Here is a tiny trained network, its code and every weight. The questions are about switching its units off for an input and a target symbol, where a switched-off unit gives its printed mean instead of its output.

import numpy as np


def w(rows, s, z=0):
    codes = np.array(rows[::2]) - 128.0
    scale = np.full(codes.shape[1], s)
    scale[-1] = z or s
    return codes * scale


def norm(h):
    return h / np.sqrt((h * h).mean(-1, keepdims=True) + 1e-5)


def softmax(a):
    e = np.exp(a - a.max(-1, keepdims=True))
    return e / e.sum(-1, keepdims=True)


def log_softmax(a):
    a = a - a.max(-1, keepdims=True)
    return a - np.log(np.exp(a).sum(-1, keepdims=True))


def net(x, mask):
    ids = ['ΓΘΛΞΠΣΦδεζηω'.index(c) for c in x.split()]
    T = len(ids)
    res = E[ids] + P[:T]
    u = 0
    for l in range(2):
        r = norm(res)
        for j in range(3):
            rows = slice(3 * j, 3 * j + 3)
            q, k, v = (r @ M[l][rows].T for M in (Q, K, V))
            z = softmax(np.where(np.tri(T) > 0, q @ k.T / 3**0.5, -1e9)) @ v
            o = O[l][rows]
            res = res + np.where(mask[u + j], z, o[:, -1]) @ o[:, :-1]
        u += 3
    return log_softmax(norm(res)[-1] @ U[:, :-1].T + U[:, -1])


Q, K, V, O = {}, {}, {}, {}
E = w([
[168,170,129,32,74,213],'Γ',
[136,141,211,125,248,118],'Θ',
[118,148,241,136,120,95],'Λ',
[141,117,78,157,221,123],'Ξ',
[136,89,62,126,34,105],'Π',
[96,35,164,147,128,197],'Σ',
[103,62,119,189,117,52],'Φ',
[191,213,133,214,130,163],'δ',
[159,149,18,136,125,200],'ε',
[209,147,117,69,133,47],'ζ',
[62,153,87,102,111,124],'η',
[127,131,174,147,38,126],'ω',
],0.016)
P = w([
[75,121,105,94,143,126],'0',
[106,149,155,144,203,154],'1',
[106,165,157,106,179,117],'2',
[139,188,138,101,177,126],'3',
[137,254,104,111,199,38],'4',
[145,229,182,121,160,66],'5',
],0.0026)
Q[0] = w([
[62,115,39,162,112,95],'L0H1',
[111,175,169,130,64,93],'L0H1',
[117,47,180,108,105,135],'L0H1',
[116,118,132,150,91,133],'L0H2',
[156,130,131,104,107,131],'L0H2',
[152,128,112,134,126,89],'L0H2',
[178,234,3,105,134,123],'L0H3',
[128,115,137,148,121,142],'L0H3',
[171,176,34,144,113,156],'L0H3',
],0.043)
K[0] = w([
[41,83,28,62,118,67],'L0H1',
[69,187,200,124,51,84],'L0H1',
[106,25,136,76,113,167],'L0H1',
[127,130,125,138,105,127],'L0H2',
[134,147,133,121,102,127],'L0H2',
[135,131,117,135,131,92],'L0H2',
[60,202,3,117,42,144],'L0H3',
[132,117,113,132,164,140],'L0H3',
[98,158,31,130,143,151],'L0H3',
],0.03)
V[0] = w([
[101,252,139,135,136,123],'L0H1',
[52,118,62,72,151,125],'L0H1',
[67,133,198,102,88,86],'L0H1',
[117,99,85,249,122,57],'L0H2',
[86,103,136,160,185,216],'L0H2',
[140,116,143,141,3,180],'L0H2',
[112,109,143,166,97,111],'L0H3',
[199,87,132,157,146,120],'L0H3',
[139,134,39,144,89,164],'L0H3',
],0.043)
O[0] = w([
[139,197,210,196,91,155,255],'L0H1',
[124,208,22,139,131,133,8],'L0H1',
[44,164,159,81,137,209,59],'L0H1',
[19,125,141,136,56,21,182],'L0H2',
[95,124,81,254,179,159,77],'L0H2',
[131,74,91,111,31,233,104],'L0H2',
[85,95,146,91,101,111,121],'L0H3',
[149,54,151,109,162,84,109],'L0H3',
[186,137,85,125,49,78,167],'L0H3',
],0.026,0.027)
Q[1] = w([
[78,129,104,108,98,166],'L1H1',
[4,169,35,134,157,150],'L1H1',
[112,144,150,203,177,128],'L1H1',
[155,179,194,105,22,65],'L1H2',
[59,80,174,110,160,115],'L1H2',
[103,131,113,185,165,115],'L1H2',
[98,138,180,128,144,181],'L1H3',
[100,208,91,114,110,86],'L1H3',
[88,107,96,129,210,205],'L1H3',
],0.034)
K[1] = w([
[172,148,139,155,157,108],'L1H1',
[254,21,213,103,161,60],'L1H1',
[177,129,130,44,98,106],'L1H1',
[66,210,38,209,154,203],'L1H2',
[234,73,89,163,100,124],'L1H2',
[171,133,117,65,114,164],'L1H2',
[150,73,68,171,135,92],'L1H3',
[123,100,139,61,88,49],'L1H3',
[49,95,8,143,153,202],'L1H3',
],0.028)
V[1] = w([
[127,253,93,86,118,126],'L1H1',
[199,122,189,106,167,71],'L1H1',
[194,168,124,171,125,181],'L1H1',
[175,12,61,102,214,102],'L1H2',
[93,106,158,83,198,180],'L1H2',
[93,182,112,197,168,95],'L1H2',
[122,134,175,196,90,159],'L1H3',
[138,114,129,126,126,137],'L1H3',
[89,100,131,205,93,118],'L1H3',
],0.036)
O[1] = w([
[110,252,93,101,120,129,50],'L1H1',
[207,119,212,121,113,74,202],'L1H1',
[195,168,136,181,127,189,117],'L1H1',
[172,5,66,108,195,120,30],'L1H2',
[106,92,154,100,200,190,53],'L1H2',
[102,192,100,196,170,103,147],'L1H2',
[115,102,149,214,59,127,250],'L1H3',
[141,112,128,129,123,123,138],'L1H3',
[84,91,104,183,114,158,197],'L1H3',
],0.025,0.015)
U = w([
[210,133,120,109,113,224,61],'Γ',
[100,149,179,168,255,129,15],'Θ',
[65,126,202,103,154,200,27],'Λ',
[133,142,75,170,198,38,2],'Ξ',
[127,99,49,46,23,136,44],'Π',
[104,73,66,133,181,176,201],'Σ',
[8,107,109,74,113,74,157],'Φ',
[132,86,181,188,66,127,210],'δ',
[216,134,9,144,76,92,30],'ε',
[182,145,167,31,156,114,211],'ζ',
[69,215,87,134,130,174,228],'η',
[80,97,135,57,57,222,76],'ω',
],0.0095,0.0048)

Each question gives the input, a string of symbols that net reads in full, and the target symbol t.
The units are the heads (3 rows each of Q, K, V and O). Each row of codes is followed by its name. A weight is (code - 128) times the scale printed after its matrix; where a second scale follows, it is the last column's (O and U).
mask holds one flag per head, layer by layer. A switched-off head (its flag False) gives its mean, the last column of its rows in O, instead of its output. The means were averaged over made-up inputs and are rounded, as every weight is.
A unit's drop is (log p(t) with every unit on - log p(t) with that unit switched off) / (log p(t) with every unit on - log p(t) with every unit switched off).
The circuit of an input: a set's keep is (log p(t) with only the set's units on - log p(t) with every unit switched off) / (log p(t) with every unit on - log p(t) with every unit switched off). Starting from all 6 units, units are removed one at a time, each time the one whose removal leaves the highest keep (on an exact tie, the one counted first), for as long as the keep stays at least 0.8.
circuit, biggest first: the units of the circuit, biggest drop first
heads that matter: for each layer, one digit per head in row order, 1 if its drop is at least 0.15 and else 0, layers parted by /
drop of u: that unit's drop, to one decimal
input δ ζ Π, target Π: heads that matter -> 110 / 000
input η δ δ Σ Θ, target η: heads that matter -> 000 / 110
input Σ Σ η, target Σ: circuit, biggest first -> L0H2, L1H2, L0H1
input ζ Θ δ ε δ Ξ, target Ξ: heads that matter -> 010 / 000
input δ δ η δ Φ Γ, target η: heads that matter -> 100 / 110
input Φ ζ ζ ζ ε, target ζ: heads that matter -> 010 / 001
input ζ δ ε, target ε: heads that matter -> 100 / 000
input Φ Φ Σ δ δ Φ, target Φ: heads that matter -> 010 / 000
input δ ζ δ Ξ, target Ξ: heads that matter -> 110 / 000
input ζ δ ε Σ, target Σ: heads that matter -> 110 / 000
input η δ ε ε Φ δ, target η: heads that matter -> 000 / 100
input η ζ Φ, target η: heads that matter -> 100 / 000
input δ δ Λ Π, target Π: heads that matter -> 101 / 000
input Ξ Ξ ε, target Ξ: heads that matter -> 010 / 000
input ζ ζ δ, target ζ: heads that matter -> 010 / 000
input ζ ζ Θ ζ ζ Γ, target Γ: drop of L0H2 -> 0.6
input δ δ ζ Σ ε, target ε: drop of L1H2 -> -0.1
input ζ δ ω, target ω: drop of L1H2 -> 0.0
input δ η ζ, target η: drop of L1H1 -> 0.4
